Here is a tiny trained network, its code and every weight. The questions are about switching its units off for an input and a class, where a switched-off unit gives its printed mean instead of its output.

import numpy as np


def w(rows, s, z=0):
    codes = np.array(rows[::2]) - 128.0
    scale = np.full(codes.shape[1], s)
    scale[-1] = z or s
    return codes * scale


def f(y):
    return np.maximum(y, 0)


def log_softmax(a):
    a = a - a.max(-1, keepdims=True)
    return a - np.log(np.exp(a).sum(-1, keepdims=True))


def net(x, mask):
    res = np.array(x, float).reshape(1, 8) / 4 @ E
    y = f(res @ A[0][:, :-1].T + A[0][:, -1])
    res = res + np.where(mask, y, B[0][:, -1]) @ B[0][:, :-1]
    return log_softmax(res[-1] @ U[:, :-1].T + U[:, -1])


A, B = {}, {}
E = w([
[150,1,152,65,209,121],'x0',
[188,161,76,204,204,103],'x1',
[175,242,160,120,210,119],'x2',
[134,220,94,150,100,57],'x3',
[49,78,34,166,122,50],'x4',
[102,122,118,121,134,33],'x5',
[90,168,140,49,112,89],'x6',
[125,150,153,55,89,133],'x7',
],0.0092)
A[0] = w([
[124,43,113,156,235,154,167],'n1',
[112,145,139,137,110,127,5],'n2',
[164,178,109,201,164,76,179],'n3',
[150,69,153,133,154,162,123],'n4',
[110,137,165,39,158,121,152],'n5',
[136,123,129,73,110,126,138],'n6',
[129,115,124,146,69,202,185],'n7',
[87,104,68,141,90,40,102],'n8',
[106,155,120,129,92,95,4],'n9',
[95,120,124,163,113,87,147],'n10',
[122,118,143,129,81,185,86],'n11',
[123,127,198,5,93,118,151],'n12',
[107,107,126,121,117,115,1],'n13',
],0.015,0.0026)
B[0] = w([
[190,24,165,206,179,100,222],'n1',
[130,107,116,161,171,139,143],'n2',
[184,210,105,238,172,69,216],'n3',
[196,81,178,170,118,154,190],'n4',
[169,137,166,6,150,114,204],'n5',
[86,150,130,31,136,170,172],'n6',
[80,119,148,230,29,255,200],'n7',
[8,90,62,126,117,12,209],'n8',
[139,140,129,127,109,89,165],'n9',
[84,105,53,164,165,60,168],'n10',
[119,116,120,148,49,196,185],'n11',
[134,161,160,7,133,160,253],'n12',
[162,213,108,152,148,103,148],'n13',
],0.0081,0.017)
U = w([
[42,89,75,117,117,53,72],'0',
[146,135,160,38,152,169,255],'1',
[200,7,149,155,192,151,17],'2',
[91,90,128,137,36,230,126],'3',
[186,220,105,179,180,108,205],'4',
],0.013,0.0011)

Each question gives the input, the list of numbers given to net, and the class t.
The units are the neurons (one row each of A and B). Each row of codes is followed by its name. A weight is (code - 128) times the scale printed after its matrix; where a second scale follows, it is the last column's (A, B and U).
mask holds one flag per neuron, in row order. A switched-off neuron (its flag False) gives its mean, the last column of its row in B, instead of its output. The means were averaged over made-up inputs and are rounded, as every weight is.
A unit's drop is (log p(t) with every unit on - log p(t) with that unit switched off) / (log p(t) with every unit on - log p(t) with every unit switched off).
The circuit of an input: a set's keep is (log p(t) with only the set's units on - log p(t) with every unit switched off) / (log p(t) with every unit on - log p(t) with every unit switched off). Starting from the 12 units with the biggest drops (on a tie, the unit counted first), units are removed one at a time, each time the one whose removal leaves the highest keep (on an exact tie, the one counted first), for as long as the keep stays at least 0.8.
units of the circuit, in order: the units of the circuit, biggest drop first
unit that matters most: the unit with the biggest drop
k most important neurons: the k neurons with the biggest drops, biggest first
drop when u is switched off: that unit's drop, to one decimal
input [5,-5,-4,-6,-2,-7,-8,4], class 3: unit that matters most => n7
input [7,3,7,8,-8,3,5,1], class 1: 2 most important neurons => (n5 n12)
input [-4,7,-4,-5,-8,7,-4,5], class 3: units of the circuit, in order => (n1 n5)
input [4,-4,-6,-8,-5,-5,-7,5], class 3: 2 most important neurons => (n7 n11)
input [-6,0,-7,-3,-1,7,-3,4], class 0: 2 most important neurons => (n8 n10)
input [2,-5,-2,-7,4,5,8,-1], class 1: 2 most important neurons => (n12 n5)
input [-6,8,-4,3,2,-2,6,0], class 0: 3 most important neurons => (n8 n10 n4)
input [-1,3,-7,-2,-8,-3,-4,-5], class 3: 3 most important neurons => (n7 n11 n3)
input [-1,1,-8,2,-3,5,-7,-4], class 0: 3 most important neurons => (n8 n10 n5)
input [-3,3,-4,8,-4,-7,5,7], class 3: 2 most important neurons => (n7 n5)
input [-1,8,-7,-2,0,2,1,0], class 0: 2 most important neurons => (n8 n4)
input [-4,1,4,-4,-8,-8,-5,-8], class 3: 2 most important neurons => (n7 n11)
input [-1,4,7,-7,-2,-4,5,-5], class 2: 2 most important neurons => (n1 n13)
input [4,-1,-2,8,-2,4,3,5], class 1: unit that matters most => n12
input [8,-8,-8,8,-5,-1,-4,4], class 1: 3 most important neurons => (n12 n5 n6)
input [-5,-4,6,7,2,3,7,8], class 1: 2 most important neurons => (n12 n5)
input [-3,-2,2,7,0,-6,1,8], class 1: drop when n12 is switched off => 0.1
